Here is a tiny trained network, its code and every weight. The questions are about switching its units off for an input and a class, where a switched-off unit gives its printed mean instead of its output.

import numpy as np


def w(rows, s, z=0):
    codes = np.array(rows[::2]) - 128.0
    scale = np.full(codes.shape[1], s)
    scale[-1] = z or s
    return codes * scale


def norm(h):
    return h / np.sqrt((h * h).mean(-1, keepdims=True) + 1e-5)


def f(y):
    return np.maximum(y, 0)


def log_softmax(a):
    a = a - a.max(-1, keepdims=True)
    return a - np.log(np.exp(a).sum(-1, keepdims=True))


def net(x, mask):
    res = np.array(x, float).reshape(1, 8) / 4 @ E
    u = 0
    for l in range(3):
        y = f(norm(res) @ A[l][:, :-1].T + A[l][:, -1])
        res = res + np.where(mask[u : u + 13], y, B[l][:, -1]) @ B[l][:, :-1]
        u += 13
    return log_softmax(norm(res)[-1] @ U[:, :-1].T + U[:, -1])


A, B = {}, {}
E = w([
[186,25,214,147,164],'x0',
[127,129,130,128,128],'x1',
[132,129,129,127,130],'x2',
[129,127,126,128,127],'x3',
[133,128,128,126,131],'x4',
[131,129,127,128,129],'x5',
[133,68,144,1,98],'x6',
[247,159,140,195,47],'x7',
],0.0087)
A[0] = w([
[175,178,133,104,17,82],'0.n0',
[215,169,158,142,17,132],'0.n1',
[108,174,125,76,86,57],'0.n2',
[154,120,131,100,95,89],'0.n3',
[109,210,56,92,86,168],'0.n4',
[170,176,168,60,53,93],'0.n5',
[165,104,167,116,106,7],'0.n6',
[104,201,99,108,87,174],'0.n7',
[147,73,169,148,159,134],'0.n8',
[189,157,121,126,127,92],'0.n9',
[136,198,53,45,41,107],'0.n10',
[131,150,103,186,197,161],'0.n11',
[174,109,120,11,85,133],'0.n12',
],0.012,0.011)
B[0] = w([
[149,77,200,150,170,188],'0.n0',
[222,119,144,153,55,255],'0.n1',
[183,52,118,100,90,147],'0.n2',
[111,118,115,137,86,144],'0.n3',
[126,180,219,96,105,242],'0.n4',
[183,73,160,130,133,178],'0.n5',
[254,47,42,83,43,131],'0.n6',
[157,199,137,110,144,223],'0.n7',
[126,117,51,132,161,202],'0.n8',
[71,132,143,121,151,151],'0.n9',
[180,63,181,122,143,219],'0.n10',
[70,173,129,174,117,209],'0.n11',
[95,49,170,121,77,231],'0.n12',
],0.013,0.0084)
A[1] = w([
[209,80,159,146,182,155],'1.n0',
[215,189,179,142,73,131],'1.n1',
[147,66,135,25,101,108],'1.n2',
[80,23,26,196,68,201],'1.n3',
[233,118,118,231,60,61],'1.n4',
[97,176,54,148,199,108],'1.n5',
[118,109,218,130,160,162],'1.n6',
[149,120,71,5,202,69],'1.n7',
[164,189,115,148,63,5],'1.n8',
[84,213,94,112,131,2],'1.n9',
[152,210,91,197,150,110],'1.n10',
[143,185,212,45,156,98],'1.n11',
[193,110,177,215,103,113],'1.n12',
],0.012,0.0086)
B[1] = w([
[52,172,84,112,98,228],'1.n0',
[89,102,167,129,183,254],'1.n1',
[147,113,102,40,85,211],'1.n2',
[155,96,134,91,228,223],'1.n3',
[105,197,61,70,164,234],'1.n4',
[107,62,97,155,144,161],'1.n5',
[79,147,98,129,156,222],'1.n6',
[197,113,177,70,130,146],'1.n7',
[203,64,156,218,46,140],'1.n8',
[74,198,123,87,196,139],'1.n9',
[172,96,121,65,104,179],'1.n10',
[139,126,8,150,105,196],'1.n11',
[160,166,89,139,124,237],'1.n12',
],0.014,0.0099)
A[2] = w([
[136,151,55,112,126,173],'2.n0',
[140,162,127,68,81,172],'2.n1',
[160,94,105,67,85,121],'2.n2',
[187,105,132,151,176,181],'2.n3',
[114,50,152,214,196,2],'2.n4',
[5,166,129,111,136,4],'2.n5',
[78,46,119,108,12,181],'2.n6',
[123,81,77,55,151,98],'2.n7',
[84,142,103,91,58,9],'2.n8',
[147,195,134,121,88,192],'2.n9',
[125,124,48,77,164,43],'2.n10',
[156,95,47,146,115,125],'2.n11',
[138,154,181,158,43,80],'2.n12',
],0.017,0.0076)
B[2] = w([
[146,111,190,112,134,227],'2.n0',
[113,126,93,176,121,237],'2.n1',
[118,131,134,126,50,228],'2.n2',
[75,146,85,93,141,192],'2.n3',
[54,125,2,225,117,152],'2.n4',
[138,145,156,36,165,163],'2.n5',
[142,196,125,162,222,221],'2.n6',
[124,147,123,170,87,251],'2.n7',
[99,229,155,196,68,143],'2.n8',
[110,73,134,136,155,219],'2.n9',
[131,99,171,165,118,214],'2.n10',
[167,182,91,83,113,174],'2.n11',
[118,76,168,180,150,152],'2.n12',
],0.018,0.011)
U = w([
[29,203,219,45,228,88],'0',
[16,72,5,204,211,2],'1',
[42,235,173,142,31,160],'2',
[46,21,126,26,95,162],'3',
[113,129,197,242,215,185],'4',
[216,218,43,94,223,97],'5',
[200,34,246,151,38,90],'6',
[228,117,39,73,26,175],'7',
],0.024,0.0097)

Each question gives the input, the list of numbers given to net, and the class t.
The units are the neurons (one row each of A and B). Each row of codes is followed by its name. A weight is (code - 128) times the scale printed after its matrix; where a second scale follows, it is the last column's (A, B and U).
mask holds one flag per neuron, layer by layer. A switched-off neuron (its flag False) gives its mean, the last column of its row in B, instead of its output. The means were averaged over made-up inputs and are rounded, as every weight is.
A unit's drop is (log p(t) with every unit on - log p(t) with that unit switched off) / (log p(t) with every unit on - log p(t) with every unit switched off).
The circuit of an input: a set's keep is (log p(t) with only the set's units on - log p(t) with every unit switched off) / (log p(t) with every unit on - log p(t) with every unit switched off). Starting from the 12 units with the biggest drops (on a tie, the unit counted first), units are removed one at a time, each time the one whose removal leaves the highest keep (on an exact tie, the one counted first), for as long as the keep stays at least 0.8.
circuit, biggest first: the units of the circuit, biggest drop first
most important unit: the unit with the biggest drop
top k neurons: the k neurons with the biggest drops, biggest first
k most important neurons of layer l: the k neurons of layer l with the biggest drops, biggest first
drop of u: that unit's drop, to one decimal
input [0,5,0,-7,-3,7,6,4], class 6: most important unit : 0.n12
input [-6,-8,5,3,-4,-4,8,1], class 6: circuit, biggest first : (0.n10; 1.n4)
input [0,4,-7,-5,-5,-3,5,4], class 6: top 3 neurons : (0.n12; 0.n0; 1.n11)
input [-1,-2,-4,2,-3,-7,1,-7], class 2: top 3 neurons : (0.n11; 1.n1; 1.n11)
input [1,-6,-1,5,-5,6,-8,0], class 1: 2 most important neurons of layer 0 : (0.n11; 0.n4)
input [0,-1,5,5,-3,7,1,5], class 6: top 2 neurons : (1.n3; 2.n6)
input [-1,3,-7,5,2,5,0,2], class 4: top 3 neurons : (1.n3; 0.n1; 1.n1)
input [1,-1,8,8,-1,0,-5,0], class 1: top 2 neurons : (1.n2; 0.n11)
input [-4,1,-6,1,-5,-8,0,-1], class 0: top 3 neurons : (0.n4; 0.n1; 1.n1)
input [7,-4,-6,4,7,8,1,4], class 7: top 2 neurons : (2.n6; 0.n11)
input [-6,7,-7,3,-5,0,1,6], class 6: top 3 neurons : (0.n1; 2.n6; 0.n10)
input [0,1,5,7,-6,-5,5,1], class 6: 2 most important neurons of layer 0 : (0.n12; 0.n5)
input [-2,8,-7,-4,-8,4,0,0], class 0: 2 most important neurons of layer 0 : (0.n1; 0.n7)
input [2,-8,-7,6,4,-7,-3,8], class 5: circuit, biggest first : (1.n4)
input [1,5,2,7,4,4,1,-7], class 3: top 4 neurons : (0.n4; 0.n7; 2.n6; 0.n11)
input [-8,2,-5,-7,0,1,0,1], class 4: top 2 neurons : (1.n4; 1.n3)
input [6,-8,7,4,-5,0,6,2], class 7: top 2 neurons : (0.n4; 1.n3)
input [0,-1,7,5,5,2,5,7], class 6: top 3 neurons : (0.n1; 1.n11; 0.n0)
input [8,-4,2,-6,-5,5,2,0], class 3: 2 most important neurons of layer 1 : (1.n3; 1.n11)
input [1,-5,-2,-4,-8,-6,1,2], class 7: circuit, biggest first : (0.n1)
input [1,4,-6,-5,-6,-7,-2,2], class 5: top 2 neurons : (0.n4; 1.n2)
input [8,-1,7,5,2,3,0,8], class 5: 2 most important neurons of layer 0 : (0.n12; 0.n10)
input [4,-2,7,-1,2,-3,-7,1], class 5: drop of 0.n4 : 0.4
input [-4,-2,5,5,6,2,-3,2], class 4: drop of 1.n3 : 0.2
input [-2,3,-4,-7,-4,6,2,7], class 6: drop of 0.n1 : 0.2
